Below are the code and all the weights of a small trained network. Each question names an input and a target symbol and asks about switching units off, where a switched-off unit gives its printed mean instead of its output.

import numpy as np


def w(rows, s, z=0):
    codes = np.array(rows[::2]) - 128.0
    scale = np.full(codes.shape[1], s)
    scale[-1] = z or s
    return codes * scale


def norm(h):
    return h / np.sqrt((h * h).mean(-1, keepdims=True) + 1e-5)


def f(y):
    return y / 2 * (1 + np.tanh(0.7978845608 * (y + 0.044715 * y**3)))


def softmax(a):
    e = np.exp(a - a.max(-1, keepdims=True))
    return e / e.sum(-1, keepdims=True)


def log_softmax(a):
    a = a - a.max(-1, keepdims=True)
    return a - np.log(np.exp(a).sum(-1, keepdims=True))


def net(x, mask):
    ids = ['ΣΦΨΩαβεηθλμπτ'.index(c) for c in x.split()]
    T = len(ids)
    res = E[ids] + P[:T]
    u = 0
    for l in range(2):
        r = norm(res)
        for j in range(2):
            rows = slice(2 * j, 2 * j + 2)
            q, k, v = (r @ M[l][rows].T for M in (Q, K, V))
            z = softmax(np.where(np.tri(T) > 0, q @ k.T / 2**0.5, -1e9)) @ v
            o = O[l][rows]
            res = res + np.where(mask[u + j], z, o[:, -1]) @ o[:, :-1]
        u += 2
        y = f(norm(res) @ A[l][:, :-1].T + A[l][:, -1])
        res = res + np.where(mask[u : u + 4], y, B[l][:, -1]) @ B[l][:, :-1]
        u += 4
    return log_softmax(norm(res)[-1] @ U[:, :-1].T + U[:, -1])


Q, K, V, O, A, B = {}, {}, {}, {}, {}, {}
E = w([
[222,122,89,106,157,181,229,65,96,119,135,161],'Σ',
[95,79,104,38,72,119,146,132,224,85,70,100],'Φ',
[106,129,34,126,170,133,105,88,101,113,127,161],'Ψ',
[6,118,70,98,120,139,91,170,169,172,128,157],'Ω',
[149,169,57,112,176,153,104,111,124,165,138,126],'α',
[113,50,119,72,186,87,157,107,149,106,178,211],'β',
[116,148,28,204,177,122,124,117,188,131,65,125],'ε',
[174,209,149,144,118,125,86,108,126,79,120,174],'η',
[113,106,163,155,180,131,88,185,45,119,102,77],'θ',
[143,143,173,121,143,116,150,90,102,131,120,107],'λ',
[121,129,155,163,189,49,136,102,91,172,138,116],'μ',
[47,124,123,163,182,125,31,56,154,164,107,107],'π',
[159,19,64,169,152,182,47,157,111,112,170,138],'τ',
],0.024)
P = w([
[15,167,49,2,198,184,111,88,24,6,248,94],'0',
[19,139,119,33,222,189,133,112,57,25,208,136],'1',
[39,121,123,75,210,174,136,108,64,48,183,164],'2',
[88,140,121,40,181,158,129,111,94,105,152,122],'3',
[116,152,119,52,197,134,142,132,94,134,163,150],'4',
[150,146,118,59,175,116,143,127,100,161,143,147],'5',
[166,130,114,74,169,106,137,121,119,175,124,170],'6',
[167,140,95,64,176,69,117,139,151,204,124,158],'7',
[174,132,100,65,169,60,117,132,167,216,108,174],'8',
[230,157,91,71,125,60,146,92,167,237,92,146],'9',
],0.0073)
Q[0] = w([
[160,130,111,69,247,91,135,11,123,182,152,139],'L0H0',
[106,169,106,123,174,105,173,59,150,172,122,144],'L0H0',
[137,105,80,38,183,179,132,122,120,165,115,132],'L0H1',
[155,154,68,141,129,87,159,102,115,162,107,145],'L0H1',
],0.011)
K[0] = w([
[192,18,86,136,122,85,124,202,254,222,111,196],'L0H0',
[81,44,107,158,156,127,179,171,163,161,87,143],'L0H0',
[194,154,140,112,67,85,75,155,167,146,120,211],'L0H1',
[187,83,61,129,112,77,147,135,204,194,138,157],'L0H1',
],0.008)
V[0] = w([
[181,122,142,202,131,254,78,149,133,163,125,58],'L0H0',
[170,90,184,65,128,82,47,87,135,97,169,242],'L0H0',
[133,241,144,139,158,100,117,148,157,34,40,213],'L0H1',
[136,202,85,101,162,166,137,57,141,138,128,209],'L0H1',
],0.0067)
O[0] = w([
[165,63,89,226,110,132,108,126,108,125,182,104,71],'L0H0',
[207,114,159,75,176,164,128,124,179,123,224,184,147],'L0H0',
[190,206,100,186,56,86,128,83,82,70,146,127,151],'L0H1',
[98,169,178,76,145,245,130,89,163,87,73,158,249],'L0H1',
],0.012,0.011)
A[0] = w([
[42,170,110,173,110,98,116,199,165,240,123,147,198],'L0N0',
[181,116,69,79,112,115,139,104,152,135,16,139,189],'L0N1',
[30,77,149,161,133,144,49,254,134,208,127,155,143],'L0N2',
[92,106,55,96,207,198,123,109,107,121,170,155,251],'L0N3',
],0.0062,0.0026)
B[0] = w([
[121,254,125,154,48,181,77,101,151,86,114,171,139],'L0N0',
[101,191,179,153,113,133,118,127,86,124,67,182,185],'L0N1',
[168,139,245,151,69,88,160,138,62,141,135,102,148],'L0N2',
[150,83,156,160,87,164,102,141,127,181,87,114,248],'L0N3',
],0.01,0.011)
Q[1] = w([
[85,255,126,161,90,150,203,9,67,181,10,107],'L1H0',
[180,54,118,189,157,86,87,192,82,69,236,72],'L1H0',
[85,67,56,122,114,56,188,220,164,164,229,52],'L1H1',
[89,149,108,35,35,72,134,159,126,113,92,199],'L1H1',
],0.0074)
K[1] = w([
[144,159,119,182,70,98,132,177,228,126,81,197],'L1H0',
[110,77,94,139,175,184,135,153,41,161,133,39],'L1H0',
[2,55,99,104,136,137,207,59,145,200,174,108],'L1H1',
[83,181,150,131,213,149,151,103,157,150,149,145],'L1H1',
],0.0092)
V[1] = w([
[142,190,201,133,51,164,66,161,83,135,197,172],'L1H0',
[102,85,127,78,26,113,117,173,181,128,103,91],'L1H0',
[108,169,105,87,124,154,100,1,167,127,163,161],'L1H1',
[224,162,174,111,147,163,38,133,62,102,149,161],'L1H1',
],0.0089)
O[1] = w([
[11,116,155,52,30,105,176,99,68,195,152,185,209],'L1H0',
[159,119,123,124,48,121,95,189,183,115,59,165,113],'L1H0',
[114,98,81,191,70,109,206,133,229,145,140,131,218],'L1H1',
[177,139,46,1,27,84,58,184,113,132,104,60,250],'L1H1',
],0.0098,0.011)
A[1] = w([
[173,52,153,41,88,69,115,136,157,85,192,158,214],'L1N0',
[154,202,104,72,146,212,98,136,158,42,38,123,253],'L1N1',
[172,119,116,84,157,94,206,88,95,141,104,119,160],'L1N2',
[56,94,254,125,183,79,110,142,157,168,54,179,40],'L1N3',
],0.0083,0.002)
B[1] = w([
[182,161,58,186,158,104,96,61,158,161,147,58,161],'L1N0',
[139,125,147,192,128,42,134,169,92,107,198,120,247],'L1N1',
[56,83,119,130,129,102,6,160,175,89,41,77,149],'L1N2',
[202,94,81,167,110,164,214,209,113,141,134,157,151],'L1N3',
],0.011,0.015)
U = w([
[138,104,144,97,130,224,177,143,126,63,103,83,98],'Σ',
[178,110,118,155,109,109,131,255,164,97,98,128,135],'Φ',
[122,181,100,116,96,80,214,115,78,53,234,187,44],'Ψ',
[108,126,142,82,72,171,183,174,100,198,87,187,107],'Ω',
[183,113,43,168,100,178,162,175,136,194,212,56,18],'α',
[145,151,148,74,204,155,142,119,204,155,159,168,180],'β',
[109,187,150,188,163,131,140,87,105,125,54,126,243],'ε',
[87,134,128,114,116,106,82,44,138,159,120,106,66],'η',
[124,157,199,66,168,86,130,162,12,130,119,99,252],'θ',
[60,114,144,74,158,53,155,116,130,144,105,37,115],'λ',
[66,80,99,96,214,108,160,216,132,166,77,79,52],'μ',
[102,62,137,159,128,174,115,69,176,187,99,108,122],'π',
[181,45,103,106,126,144,54,136,68,151,147,114,202],'τ',
],0.0095,0.0034)

Each question gives the input, a string of symbols that net reads in full, and the target symbol t.
The units are the heads (2 rows each of Q, K, V and O) and the neurons (one row each of A and B). Each row of codes is followed by its name. A weight is (code - 128) times the scale printed after its matrix; where a second scale follows, it is the last column's (O, A, B and U).
mask holds one flag per unit, layer by layer, with each layer's heads first. A switched-off unit (its flag False) gives its mean, the last column of its rows in O or B, instead of its output. The means were averaged over made-up inputs and are rounded, as every weight is.
A unit's drop is (log p(t) with every unit on - log p(t) with that unit switched off) / (log p(t) with every unit on - log p(t) with every unit switched off).
The circuit of an input: a set's keep is (log p(t) with only the set's units on - log p(t) with every unit switched off) / (log p(t) with every unit on - log p(t) with every unit switched off). Starting from all 12 units, units are removed one at a time, each time the one whose removal leaves the highest keep (on an exact tie, the one counted first), for as long as the keep stays at least 0.8.
circuit, biggest first: the units of the circuit, biggest drop first
top k neurons in layer l: the k neurons of layer l with the biggest drops, biggest first
heads that matter: for each layer, one digit per head in row order, 1 if its drop is at least 0.15 and else 0, layers parted by /
input τ Σ π, target τ: circuit, biggest first : L0H0, L1H1
input Σ α α α ε, target ε: circuit, biggest first : L1H1, L0H0, L0H1
input Σ μ θ μ Ψ α, target θ: circuit, biggest first : L1H1, L0H1
input α μ α π, target π: heads that matter : 11 / 11
input Ψ Ω μ Σ Σ τ Σ α α, target τ: heads that matter : 11 / 01
input α η β Ω, target Ψ: circuit, biggest first : L0H1
input π Ψ α β Ψ α Ψ η Ψ, target Ψ: heads that matter : 01 / 00
input α τ μ α μ τ Ψ Σ μ Σ, target τ: heads that matter : 10 / 01
input Φ Φ Σ Ω ε α, target ε: circuit, biggest first : L1H1, L0H0
input Ψ Φ Σ α Σ μ η τ α π, target α: heads that matter : 10 / 01
input Σ θ ε Ω π π, target Ω: heads that matter : 10 / 10
input θ α α α α Σ π α, target θ: circuit, biggest first : L0H1, L1H1, L0N2, L1N1
input α Ω π ε α Σ β Σ Σ Σ, target β: heads that matter : 10 / 00
input Ψ π Ψ Ψ α α Ψ Σ τ ε, target ε: top 2 neurons in layer 0 : L0N1, L0N0
input α μ Σ α Σ Σ Ψ, target Ψ: heads that matter : 01 / 11
input π α α Φ Ψ, target Φ: heads that matter : 00 / 10
input Ψ π μ α λ θ Σ, target θ: circuit, biggest first : L1H1, L0H1
input τ α η Σ α α α π τ α, target α: heads that matter : 10 / 01
input η Σ μ, target λ: heads that matter : 00 / 01
input ε Ω Σ Ψ β Ω Φ π, target Φ: circuit, biggest first : L1H0
input ε Ω ε α η, target Ψ: top neuron in layer 1 : L1N1
input α τ λ α Ψ α α, target τ: top 2 neurons in layer 0 : L0N2, L0N3
input Φ μ Ω π α Σ Ψ θ Σ π, target θ: heads that matter : 00 / 01
